[ 61  -3  46  -6 -19  11  46 -19  14 -21   6  10  20 -20  25   9  13  -5
   5 -41   2  45 -43 -21 -19  -4  12 -16  78 -51   5   7  -9 -24 -26 -25
  53 -12 -12]  mafu
[-12 -12  -2 -16  -9  12   5  19   0 -13   2 -26   9   8  17   0  11   9
  -6   2 -13 -15  24 -32 -13 -17 -19 -16 -25 -13   0  11 -20 -22  10  -6
  53  17  14]  mafu
[ 21 -23   8   1 -11 -30  24 -29 -38 -23  15  -7 -12 -17 -59  10 -28   3
   0  12   3  -8  15   9  20  15 -15  -7 -15  40  -6   3  14   0  -5  10
  19  12 -10]  Gofo
[ -6  -8  10  24   7 -24  11 -19 -12 -23  12 -50 -21 -21 -67 -10 -35  -3
 -21 -13  16  23  22  -4  34  16 -12   8  25  17 -18  12  19 -17 -18  24
  45   9 -15]  sono
[-15  -5  -3 -13   0   7 -17  -8 -26   2   5 -39   0 -15   1  -4   6   8
 -22   9 -16 -18  17 -14 -37 -22  -9  -9 -22 -14  -4  10 -17 -32  18   9
  30  15   6]  Tas
[ 19 -36  14   4  -3  15  33   6  11 -35  -6  22  -9 -10   2  15 -14 -10
  -5 -48   8  10  -5 -15   1  -3 -20  11  14 -25   6 -12   1   8   5  13
  69   2  15]  sono
[-17 -12  -1  -8  13 -40  17  -4  15   2  35 -55 -37 -24 -52   0 -22  26
 -33  35  -6  31  21  -5  -8  -6   5 -21  35   8  -3   2   9  -6  -2  24
  25   9 -17]  Tas
[ 30 -11  20  19 -13  21  29 -28  -4 -13   1  -3   2 -27   7   6 -18 -15
 -32 -42 -10  10 -20 -25 -29 -12  -4  15  24 -45  -7  16  25  -8  -3   1
  76  -7   2]  Tas
[ 12 -31  -7  -4  -6  30 -11  24 -27 -37 -10 -33  12  -1 -31  -6  14   8
 -24 -14  -9 -12  49 -14  -2  -3 -19   1 -25 -28  -8 -26  -7  -7   2  -6
  49   4  18]  sono
[-10   8  -6  -3   5 -27   0 -21 -33   6  17 -39 -24  -8 -60   9  -9   8
 -27  20   6  -8   4   8  19  11   0  -7   0  32 -19  18  33 -19  -6   1
  30   6 -12]  zilif
[-22   1  -2 -16  15 -19   7 -12   6   6  28 -27 -25  -2 -44   3 -19   3
 -36   7   8   7  -8  11  -4  -1   6  -4  35  14 -21  18  22 -14   3  19
  12  21  -4]  padi
[ -5  13 -19   8  24 -21  12  -9 -30  10   8 -35 -20 -19 -51   1 -15  11
 -20  -2   6  -5  22  16  10   3  -8  -6  15  22 -15  24  24 -12 -11   1
   6  14 -17]  padi
[ 16  -3  21   7   0  13  30 -28  -1 -12 -21  -8   4  -7  -6   8 -13  -9
 -21 -31   9   5 -24  22 -16   3  -3   7  52 -27  -5  19  22   2 -13   4
  51   3  10]  padi
[  7  11 -16  -2 -14 -31  21 -19 -12 -11   2 -43  -2 -26 -23  16 -28  -6
 -16  -7  16  -6  10   6  35  -4 -16   0  36  32 -17  42  19 -20 -20  14
  36  12 -10]  mafu
[ 38   8   9 -13  48   4   6 -45 -41 -13 -18  34   6 -77  -3 -61 -12  -4
  10 -25  -1   1  36 -13  12 -16 -22 -14  -7 -24  23  10 -25 -26 -13  26
 -64 -24 -35]  kanu
[ -3  -5  39 -15   6   9  22 -41   9 -29   0 -10   5  11  -3   4 -29 -17
 -10 -45 -14  13 -19 -20 -23  -6   3  -7  24 -34   3  20   4 -21 -16 -18
  96  10   7]  kanu
[ 16 -20  24  43 -25   8  53  -6  -6   7 -17  45  22  13 -41 -32   1  -9
 -38 -27  24 -35  -6  10  57  56   5   0  -1 -19 -46  -1  27   7   5  19
  15 -20  27]  Nide
[ 13 -34  32  -7 -14  10  15 -10 -13  -9 -22 -12  15 -25 -13   1 -17  -7
 -13 -19 -13   2  -9  10 -33 -13  -1  -5  16 -36   4   6   7  -5 -20   9
  76 -10  17]  sono
[ -3  -6  -4 -25   3  18 -17  10 -45  -6   3 -22   6 -15 -20 -18  22  14
 -22  11 -24 -18  40 -13 -34 -16 -12  -5 -11 -17  -6   3   3 -33  10  -1
  54  20   9]  fosep
[ 32   5  29  18   4  10  32  -5 -17 -33 -11   2  16 -35   1   9  -4 -14
 -19 -38   5  21  -5   2  -5  -1 -13   8  26 -21  14  -9  11  -7  -7  -7
  52  -8   6]  Gofo
[ 39  -5  13  17 -25  15  27 -30 -18  -8 -13  11  18 -28  14   3  -4 -11
 -21 -52   3 -11 -27 -15 -13  -8  -5   7  60 -20  -5  13  12 -27  -8  16
  86  -7   0]  mafu
[ 16 -15  32  21 -13  25  17 -26  -6 -10  -1  -4  14 -29   4   7  -7  -4
 -11 -40  12   2  -3  -3 -13  -4   3  18  22 -20 -10  11  11   5 -12   5
  73 -10  14]  Nide
[-15  14 -22   2   4 -24  -4  -9  -3  -3  28 -47 -14 -22 -46   5 -37   3
 -28  -3   3   0  17  -1   6   1   2 -11  -4  22 -17  32  20   1 -12   1
  -5  17 -15]  Tas
[  1  18 -13   8   0 -31   3 -28 -11  -7  21 -42  -5 -22 -44   3 -15   6
 -27 -14  18  -8  15   4  20  18  -2 -18  38  29 -23  23   9 -23 -19  14
  13  16 -25]  mafu
[ -6  16 -30 -24  17 -18  -3 -75   4  24  23 -20 -39 -34 -26 -15   3 -12
 -46   9  27 -47 -18  34   7  33  -5 -12  40   9 -35   9  23 -69  39  49
   8  41 -24]  Tas
[ 35 -30  23   4 -15   5  27 -32 -26 -27 -31 -10  18 -22  11  20 -23 -16
 -18 -40  -1  16 -21   2 -11 -15 -15  15  48 -28  -4  -7  24 -14 -14  15
  71 -27  19]  sono
[-19  30  18 -18  40 -13  44  15  27 -26 -18  -6  19  16  -7 -32 -43 -29
 -62 -39 -20 -16  12 -10  -5   6  13   4  11 -31  36  36   3 -23 -11  14
   7  -2  37]  Gofo
[-12 -13 -11 -32   1   8   7  26 -16  -4  11 -34   3  10 -29  -4  12  20
 -15  -3 -19   5  41 -13 -19 -12  -4  -3   9  -9  -7  -2   2 -13   6  -7
  45  26  22]  fosep
[  4  -9   4 -33  12  23  -5  -6 -23  -9  -5 -24  -3  -8   5  13  22   3
 -25  -1 -10  -7  22   0 -23  -8 -20   6 -21 -20  -5  -8 -13 -24  21  -3
  52  26  17]  padi
[  7   0  16  -1  -2  18  23  -4  -1 -22 -27   2  19  -4  10 -17  -6 -12
  -5 -36 -18  10  -4   5 -22  -3  -2   9  40 -39  15   6   9  -5 -15  -3
  68   0  13]  fosep
[ -8 -30  17 -30  -5  46 -19  21 -19  20   6 -28  12 -33  -7 -29  29  14
 -15   5   3   1  40 -26 -25 -17 -21   6 -43 -31 -23   0 -13 -28  30  13
  24  13  31]  sono
[ 13 -16  40  17  -6  18  23 -44  -6 -10 -16  -9  12 -24  29  15 -10 -17
 -11 -28   2  15 -34  -6 -12 -14  -3  15  29 -37  -8  12  22 -14  -4  15
  84 -16  11]  Nide
[ -2   5  -1  -2   4 -29   0 -28 -41  13  21 -36 -23 -18 -62  10  -1  19
 -34  -1  10 -20  15   5 -12   6   2  -5  30  31 -29  22  19 -13  -9   3
  25  10 -14]  zilif
[  9 -20   0 -20  -4  30 -17  16 -33  -7   1 -18   4 -12 -21 -10  15  11
 -17 -25  -8 -14  36 -28 -32  -9  -7   6  -8 -12 -13  -5 -17 -28   9 -10
  49  11  16]  sono
[ -1 -12  -2 -32   3  34 -13   7 -38 -10  -1 -35   8   2 -31  -1  12   8
 -34  14 -12  -4  33   6 -29 -15  -3   2 -14 -10 -16 -18   4 -18   4 -12
  50  17  25]  padi
[  6 -32  -8 -20  -4  24 -16  16 -26  -9   7 -26  -1 -19  -7   1  17  22
 -20  -6   0 -26  42 -17 -25 -19 -22   4 -10 -12  -6 -11  -8 -23  21   7
  55   8  25]  sono
[  7  29 -16  11  15 -40   2   3 -24 -27  23 -41 -18 -29 -33  23 -13  12
 -25  -6  12  25  36  -2  25   0 -17  12  43  28 -10  17  13   2 -17   0
   9  15 -18]  fosep
[  1   0   1  -3   1  18  -4  25 -28  -9  -1 -13  13 -11  -5 -13  15  10
 -14   6  -4 -26  30   0 -16  -7 -15  -6 -23   2   7 -12  -4 -18  16 -16
  41  11  21]  Gofo
[  2  -1  -1 -12  -2  21  -3  10  -4  -9   9 -22   2 -11  -8 -12  20   9
 -13  13 -11  -9  30 -27  -6  -6  -6  -4 -28 -23   6  13 -15 -32   4   5
  35  12  -1]  mafu
[  4   9  13 -16   6  36 -14 -10 -21  23  -4  13 -17 -24  30 -18   6  -2
   0   1  -2  -8  17 -31 -24 -15 -16  17 -16   7 -11  -8 -17 -26  21 -24
 114  26  12]  kanu
[ -1   3  27   5 -23   2  12 -14  -1  26  17 -29  19 -23  10  14   9  13
 -13 -30 -17   5 -14 -21 -37   2   8 -11  18 -19   3  36   8 -40  -8 -17
 100  -4   6]  mafu
[  5  19  -9 -11  13 -16 -13 -43 -31 -10   7 -48  -1 -41 -19  15 -12  -1
 -20  -9  25   5   7  18  -1   3 -17   2  36  38 -16   4  18 -23   6  14
  -4  19  -8]  Gofo
[ 27   5  33  33 -10  10  24 -18 -16   4  -2   3  19 -27  12   7   0  -5
 -27 -38   4   6 -10  -1  -4 -13  -6  15  40 -36  -9  -2  10  -5 -12 -13
  82 -19  14]  kanu
[ -7  -5  -5 -19  17  -1  15   5 -28  24  14 -29   7 -24 -10 -19  10  21
 -19   3 -18 -25  45  -5 -44 -12  -9  -9  -3  -1   2   3  12 -38  16 -14
  27  -2  15]  Gofo
[ 21 -11  27  12  -7  -7  16  -6 -10 -23   3  -4   3 -17  15   9  10   2
 -32 -30 -11  -6 -31 -16 -23 -29 -10   2  60 -38  12   9  10 -17   2   2
  62 -28   2]  zilif
[-14   7  11 -23  13   1  -2  25 -22 -10   4 -11  16 -19  -4 -25  18  -5
 -28  13 -27 -17  41  10 -25 -13 -12 -11 -27 -31  -1   1 -13 -26   1  -7
  32  13  11]  fosep
[ -2  10  -1 -15  28 -31   7 -14 -11  -9   2 -38 -31 -16 -27   2 -10  12
 -25   3   6  14   0 -16   9  -2 -14 -24  38  15  -9  16  19  -8  -3   1
  15  10 -22]  zilif
[ 35 -10  24  10 -24  17  34 -28   5 -24   1 -11  22 -22  -6   7  -5 -11
 -27 -43   6   5 -13 -10  -3  -1   0   7  46 -40  -3  21  13 -13 -19  17
  61  -6   5]  mafu
[ -1  19  13  12  35 -20  25 -17 -29 -66  24 -16 -11  38 -51   2 -42 -20
 -25 -18  -8 -18  45  11   4  13   6   7 -25  14  12   5 -16 -15 -43 -25
  33  18  -3]  padi
[ -5  10 -18  15   5 -45   1   4   0  -4  21 -29 -23 -36 -37  -3 -29   7
 -28  17   1 -11  13  12   2  -9  -3 -20  23  19 -12  23   1  14 -15  10
 -17   6 -32]  Tas
[-15  13   2   4  16 -28   1 -30 -22   7  24 -33 -36 -10 -51  11  -7   9
 -39   9  19  -7  -7   7  -5   7   2  -7  39  27 -28  11  31 -13  -3   9
  36  14 -18]  zilif
[-27   5 -17  -8  16 -26  15 -15  -5  37  24 -42 -32 -13 -44 -14 -20  14
 -24   5  17 -10   4   1  26  -1  -5  -3  24  41 -11  22  35 -21  13  29
  30  18   4]  zilif
[  5   6 -14  -9   7  28  -8  23  -9 -11 -10 -25  18 -20  45  23  28  -1
 -17  -6 -17 -15  32  -7 -35 -34 -17  -2 -30 -34  13 -16 -27  -7  -1 -13
  54  11  10]  mafu
[ 17  -3  -2 -12   8  18   4  15 -44  -6  -7 -14   3 -19 -22  -4  20   5
 -35 -10 -16 -14  33  -5 -20 -19 -11  10  -2 -20 -11   2  -8 -21   5  -7
  35   8   7]  padi
[ -1 -15   7 -24   7  20  -6   8 -30  -4 -12 -26  -5 -24  -9   0   7  14
 -10  -6   3  -7  34  -6 -30  -9 -17  -2  -2  -4  -2  -2  -7 -31   6  -5
  79  14  20]  sono
[-18  15 -20  -4  12 -24 -11 -17  -9 -14  24 -46 -20  -8 -51  14 -16   9
 -26  11  -2  13  17   9   4  11   1   1  23  16 -14  18  37  -7 -11   8
  21  20 -16]  fosep
[-16   9  -3  -3  15 -14   2 -20 -24  -2  30 -41 -10 -11 -51   7 -16   3
 -27  -2   2   9  21   7  -3  -1   0  10   1  14 -22  25  24 -23  -8   0
  -1   6  -7]  padi
[  4  18 -10  22   9 -14   3 -17 -35   2  -1 -49 -11 -34 -47  11  -9  15
 -34   2  26 -10  27  42  -1   2 -10   6  50  22 -26  21  28   4 -22   2
  24  10  -8]  padi
[ 20 -26  33  12  -5  12  14 -15  -9 -21 -10 -14  18 -25  -6   1 -10  -7
 -19 -51  -9  22  -3 -14 -23  -2  -8   2  21 -43   0  -3   5  -5 -14   4
  54 -17   6]  sono
[  9   3  12 -23  11  20 -12  16 -30 -24   9 -21  -3  -3 -22  -9  33   7
 -34  10 -15 -14  34 -17 -15 -10  -3   2 -26 -25   6 -12 -19 -27   5 -18
  41   4   8]  zilif
[ 23 -20  18 -16  12  -2   5 -29  -9  -3 -10  -5   9 -67   8  -4   4   2
 -24 -44   7  15  -7   2 -15  -2 -18  -6  48 -33   7  -3   2 -34  10  39
  14 -22   0]  sono
[ 30  -7  24  13 -12  24  27  -8  -9  -8   5  -4   6 -11 -14 -11 -10  -6
 -18 -33   0   8 -13   0  -5  -7   2  23  42 -22   1  13  18 -12 -11  -7
  73  -3  14]  padi
[ 27 -18  19  -8  -6   5  29 -22  -7 -16 -17  19  18 -15  14 -10   0  -5
   7 -29 -21  18 -16   6 -16   1  -7  -7  41 -37  14 -10  12  -8  -7   2
  46 -13   2]  fosep
[ 10  -6  14 -14  -6  10   0   2 -32  -5   5 -10  23  -6   0  -1  21   2
   3 -15 -15 -10  30  -7  -3 -16 -15  -7 -32 -22 -13  -8 -32 -19   0 -36
  29   4  10]  kanu
[ -2 -13   9 -19   5  10 -13   0 -39 -12  -1 -38  -4  -8 -23 -10  29  14
 -28  10 -15 -24  27 -14 -30 -24 -12  -4  -3 -20  -2  -1 -15 -24   9   3
  43   6   4]  zilif
[ 20  -9  27  10  -9  31  19 -16  -6 -12 -10  11  14 -21  13  -1  -4  -2
  -5 -41  14   0  -6  -5  -6   3   5  16  26 -12   0   2   5  -6  -5  -1
  81 -11  23]  Nide
[ -2  19  -6  22  14 -38  15 -25 -26  27  13 -53 -24 -36 -26  12 -19   7
 -30  29   5   8  15  13   1  -6  -3  -5   8  14 -17  15  13 -13 -13  14
  13  11 -17]  Tas
[ 46 -11   9  -5 -27  32  26 -44 -18 -13 -29   3  26 -14   3  16  -7  -7
  -2 -42   2  31 -16  -4   1  24   3  19  12 -25  -5  -5  17  -3  -6  -9
  21 -21  18]  Tas
[ -7 -12  15  -8   7  11   5 -23 -35  22   4 -28  -1   2 -27   7  22  14
 -28  10 -15  -4   3   7 -44  -2   4  -4   1 -26 -19   1  10 -33   9   3
  39   6   9]  padi
[  9  14  -4   8 -15 -14  -1 -21 -20 -28  32 -38 -20 -19 -37  24 -29  -6
 -20  16   9   7   7   5  12   9  -3   6  -4  30 -20  14  26 -21 -14 -25
  65  13 -14]  Tas
